Below are the code and all the weights of a small trained network. Each question names an input and a class and asks about switching units off, where a switched-off unit gives its printed mean instead of its output.

import numpy as np


def w(rows, s, z=0):
    codes = np.array(rows[::2]) - 128.0
    scale = np.full(codes.shape[1], s)
    scale[-1] = z or s
    return codes * scale


def norm(h):
    return h / np.sqrt((h * h).mean(-1, keepdims=True) + 1e-5)


def f(y):
    return np.maximum(y, 0)


def log_softmax(a):
    a = a - a.max(-1, keepdims=True)
    return a - np.log(np.exp(a).sum(-1, keepdims=True))


def net(x, mask):
    res = np.array(x, float).reshape(1, 3) / 4 @ E
    u = 0
    for l in range(2):
        y = f(norm(res) @ A[l][:, :-1].T + A[l][:, -1])
        res = res + np.where(mask[u : u + 9], y, B[l][:, -1]) @ B[l][:, :-1]
        u += 9
    return log_softmax(norm(res)[-1] @ U[:, :-1].T + U[:, -1])


A, B = {}, {}
E = w([
[113,109,191,157,107,117,196,159,175],'x0',
[126,109,103,64,144,136,138,107,105],'x1',
[145,161,118,101,4,142,110,132,121],'x2',
],0.016)
A[0] = w([
[131,135,87,110,81,153,35,115,66,3],'L0N1',
[61,123,117,223,249,88,113,106,111,79],'L0N2',
[151,171,100,142,100,129,37,86,54,10],'L0N3',
[170,141,64,183,152,156,47,77,69,172],'L0N4',
[162,136,91,134,204,148,71,99,115,30],'L0N5',
[114,104,86,33,178,121,180,58,91,63],'L0N6',
[106,136,215,190,145,110,189,169,199,11],'L0N7',
[95,35,120,6,160,154,151,97,94,57],'L0N8',
[90,81,191,227,193,127,180,170,191,10],'L0N9',
],0.011,0.007)
B[0] = w([
[142,144,142,100,64,98,87,133,141,199],'L0N1',
[145,166,112,184,128,218,80,178,81,238],'L0N2',
[142,116,136,111,93,116,98,121,150,201],'L0N3',
[145,115,131,159,183,162,101,175,93,244],'L0N4',
[144,83,148,144,152,176,144,122,95,179],'L0N5',
[137,183,76,59,105,115,167,81,122,191],'L0N6',
[134,74,190,129,105,76,114,176,191,216],'L0N7',
[95,123,119,73,176,94,200,65,69,188],'L0N8',
[127,83,200,92,169,5,119,156,165,230],'L0N9',
],0.017,0.011)
A[1] = w([
[113,143,167,131,53,150,145,164,168,69],'L1N1',
[51,189,127,210,80,103,210,95,156,7],'L1N2',
[134,141,117,63,168,113,183,51,47,97],'L1N3',
[124,137,158,202,99,128,224,130,189,96],'L1N4',
[104,167,63,60,155,137,211,8,119,106],'L1N5',
[163,106,114,127,63,126,55,109,158,129],'L1N6',
[80,109,190,152,101,132,218,156,195,102],'L1N7',
[93,137,151,164,177,23,81,93,177,118],'L1N8',
[188,106,99,110,101,89,52,139,151,143],'L1N9',
],0.014,0.016)
B[1] = w([
[99,131,47,123,146,150,134,55,64,177],'L1N1',
[65,11,113,157,237,185,70,94,116,129],'L1N2',
[113,24,107,98,113,95,177,34,109,204],'L1N3',
[62,54,89,171,183,153,114,102,165,167],'L1N4',
[28,5,15,64,162,105,254,34,75,197],'L1N5',
[132,196,94,111,71,145,124,73,188,230],'L1N6',
[101,63,101,253,144,186,91,162,130,209],'L1N7',
[78,152,171,102,80,104,227,146,180,201],'L1N8',
[146,171,106,101,107,137,215,112,154,251],'L1N9',
],0.013,0.012)
U = w([
[191,140,113,209,211,253,43,191,31,247],'0',
[69,61,36,209,67,236,147,88,187,1],'1',
[86,38,252,177,153,16,191,212,235,208],'2',
[111,67,88,1,125,96,235,26,58,96],'3',
[199,252,70,60,24,161,67,108,164,127],'4',
],0.019,0.0061)

Each question gives the input, the list of numbers given to net, and the class t.
The units are the neurons (one row each of A and B). Each row of codes is followed by its name. A weight is (code - 128) times the scale printed after its matrix; where a second scale follows, it is the last column's (A, B and U).
mask holds one flag per neuron, layer by layer. A switched-off neuron (its flag False) gives its mean, the last column of its row in B, instead of its output. The means were averaged over made-up inputs and are rounded, as every weight is.
A unit's drop is (log p(t) with every unit on - log p(t) with that unit switched off) / (log p(t) with every unit on - log p(t) with every unit switched off).
The circuit of an input: a set's keep is (log p(t) with only the set's units on - log p(t) with every unit switched off) / (log p(t) with every unit on - log p(t) with every unit switched off). Starting from the 12 units with the biggest drops (on a tie, the unit counted first), units are removed one at a time, each time the one whose removal leaves the highest keep (on an exact tie, the one counted first), for as long as the keep stays at least 0.8.
units of the circuit, in order: the units of the circuit, biggest drop first
k most important neurons: the k neurons with the biggest drops, biggest first
k most important neurons of layer l: the k neurons of layer l with the biggest drops, biggest first
drop of u: that unit's drop, to one decimal
input [-4,0,-5], class 0: units of the circuit, in order	L0N2
input [2,0,6], class 4: 2 most important neurons of layer 0	L0N8, L0N7
input [3,0,8], class 4: 3 most important neurons	L0N7, L0N8, L1N5
input [-8,4,5], class 4: 3 most important neurons	L0N1, L0N3, L0N4
input [7,-5,6], class 1: 4 most important neurons	L0N9, L1N1, L1N7, L1N4
input [3,0,2], class 1: 3 most important neurons of layer 0	L0N9, L0N4, L0N8
input [7,-8,7], class 1: 3 most important neurons	L0N9, L1N1, L1N7
input [2,-2,6], class 1: 4 most important neurons of layer 0	L0N2, L0N4, L0N1, L0N6
input [2,-4,6], class 1: 4 most important neurons of layer 0	L0N2, L0N1, L0N3, L0N4
input [-8,6,8], class 4: 3 most important neurons	L0N1, L0N3, L0N4
input [-1,3,4], class 4: 2 most important neurons of layer 0	L0N1, L0N3
input [-1,2,-7], class 0: 2 most important neurons	L0N2, L1N5
input [0,-4,3], class 4: 2 most important neurons of layer 0	L0N7, L0N9
input [-6,-1,-1], class 0: units of the circuit, in order	L0N4
input [-4,1,-3], class 0: 2 most important neurons	L0N2, L0N4
input [-8,-4,-8], class 0: drop of L0N1	0.0
input [-7,-2,2], class 4: drop of L0N1	0.1
input [1,0,-5], class 2: drop of L0N9	7.2
input [-2,0,-8], class 0: drop of L0N2	0.8
input [1,-4,3], class 1: most important neuron of layer 0	L0N9
